Below is a small trained network, with its code and all its weights. Each question gives an input and a class and asks what happens when units are switched off, that is, made to give their printed mean instead of their output.

import numpy as np


def w(rows, s, z=0):
    codes = np.array(rows[::2]) - 128.0
    scale = np.full(codes.shape[1], s)
    scale[-1] = z or s
    return codes * scale


def norm(h):
    return h / np.sqrt((h * h).mean(-1, keepdims=True) + 1e-5)


def f(y):
    return y / 2 * (1 + np.tanh(0.7978845608 * (y + 0.044715 * y**3)))


def log_softmax(a):
    a = a - a.max(-1, keepdims=True)
    return a - np.log(np.exp(a).sum(-1, keepdims=True))


def net(x, mask):
    res = np.array(x, float).reshape(1, 3) / 4 @ E
    u = 0
    for l in range(2):
        y = f(norm(res) @ A[l][:, :-1].T + A[l][:, -1])
        res = res + np.where(mask[u : u + 4], y, B[l][:, -1]) @ B[l][:, :-1]
        u += 4
    return log_softmax(norm(res)[-1] @ U[:, :-1].T + U[:, -1])


A, B = {}, {}
E = w([
[85,182,88,57,205,100,94,141,46,70],'x0',
[150,2,166,13,81,135,146,176,199,168],'x1',
[125,153,152,108,143,222,138,135,126,122],'x2',
],0.0029)
A[0] = w([
[128,137,132,74,150,228,131,134,113,119,6],'L0N1',
[114,147,111,15,148,96,113,134,100,113,97],'L0N2',
[115,95,131,6,137,110,134,125,131,126,73],'L0N3',
[135,100,118,108,135,15,125,133,120,125,11],'L0N4',
],0.013,0.0022)
B[0] = w([
[9,222,124,133,47,112,135,19,191,153,214],'L0N1',
[139,29,137,216,147,158,167,102,165,127,249],'L0N2',
[207,156,109,70,145,104,89,218,57,127,255],'L0N3',
[1,238,147,106,55,145,139,39,187,150,190],'L0N4',
],0.0077,0.01)
A[1] = w([
[174,207,131,144,192,92,95,182,43,84,129],'L1N1',
[71,167,93,170,199,114,135,110,72,89,127],'L1N2',
[69,192,168,115,130,90,134,125,129,120,123],'L1N3',
[104,6,147,169,152,146,182,126,159,132,245],'L1N4',
],0.013,0.0011)
B[1] = w([
[161,119,1,134,161,178,100,128,57,117,211],'L1N1',
[166,108,160,23,75,104,122,208,144,172,227],'L1N2',
[130,133,77,172,149,176,120,66,117,104,255],'L1N3',
[207,70,139,174,143,159,187,109,133,162,251],'L1N4',
],0.0082,0.0078)
U = w([
[34,213,122,107,58,151,128,40,190,150,171],'0',
[187,134,71,35,128,130,85,253,67,147,167],'1',
[185,51,172,196,139,150,198,124,169,167,176],'2',
[133,136,62,165,155,161,114,97,111,114,194],'3',
[43,123,233,153,242,79,97,205,105,31,22],'4',
[68,122,186,152,219,39,111,189,128,21,5],'5',
[39,124,222,166,237,48,90,209,116,54,13],'6',
[68,129,202,140,229,33,100,155,112,40,39],'7',
],0.0069,0.0031)

Each question gives the input, the list of numbers given to net, and the class t.
The units are the neurons (one row each of A and B). Each row of codes is followed by its name. A weight is (code - 128) times the scale printed after its matrix; where a second scale follows, it is the last column's (A, B and U).
mask holds one flag per neuron, layer by layer. A switched-off neuron (its flag False) gives its mean, the last column of its row in B, instead of its output. The means were averaged over made-up inputs and are rounded, as every weight is.
A unit's drop is (log p(t) with every unit on - log p(t) with that unit switched off) / (log p(t) with every unit on - log p(t) with every unit switched off).
The circuit of an input: a set's keep is (log p(t) with only the set's units on - log p(t) with every unit switched off) / (log p(t) with every unit on - log p(t) with every unit switched off). Starting from all 8 units, units are removed one at a time, each time the one whose removal leaves the highest keep (on an exact tie, the one counted first), for as long as the keep stays at least 0.8.
units of the circuit, in order: the units of the circuit, biggest drop first
unit that matters most: the unit with the biggest drop
k most important neurons: the k neurons with the biggest drops, biggest first
k most important neurons of layer l: the k neurons of layer l with the biggest drops, biggest first
input [-6,-3,-6], class 0: 2 most important neurons => (L0N2, L0N3)
input [7,-1,-3], class 2: units of the circuit, in order => (L0N2)
input [-4,2,-6], class 0: 2 most important neurons of layer 0 => (L0N2, L0N4)
input [-1,3,4], class 0: 2 most important neurons => (L0N1, L1N1)
input [8,0,-7], class 2: 3 most important neurons => (L0N2, L0N1, L1N4)
input [1,7,-6], class 1: 2 most important neurons of layer 0 => (L0N3, L0N1)
input [-6,-2,6], class 0: units of the circuit, in order => (L0N2, L0N3)
input [-3,-8,-4], class 1: units of the circuit, in order => (L0N1, L1N2)
input [-5,6,-1], class 1: units of the circuit, in order => (L0N2, L0N1)
input [-2,7,-4], class 1: 2 most important neurons => (L0N1, L0N3)
input [5,-1,-4], class 2: 2 most important neurons => (L0N2, L0N1)
input [7,-4,-1], class 2: 2 most important neurons => (L0N3, L0N2)
input [3,7,-5], class 1: 2 most important neurons of layer 0 => (L0N3, L0N1)
input [8,4,-4], class 2: unit that matters most => L0N2
input [5,-5,8], class 0: 2 most important neurons of layer 0 => (L0N1, L0N3)
input [-1,-4,-2], class 1: 4 most important neurons => (L0N1, L0N2, L0N4, L1N2)
input [6,7,-8], class 0: 2 most important neurons of layer 0 => (L0N4, L0N2)
input [-3,-7,-5], class 1: 3 most important neurons of layer 0 => (L0N1, L0N2, L0N4)
input [-1,7,-4], class 1: 2 most important neurons of layer 0 => (L0N3, L0N1)
input [3,3,-5], class 0: unit that matters most => L0N4
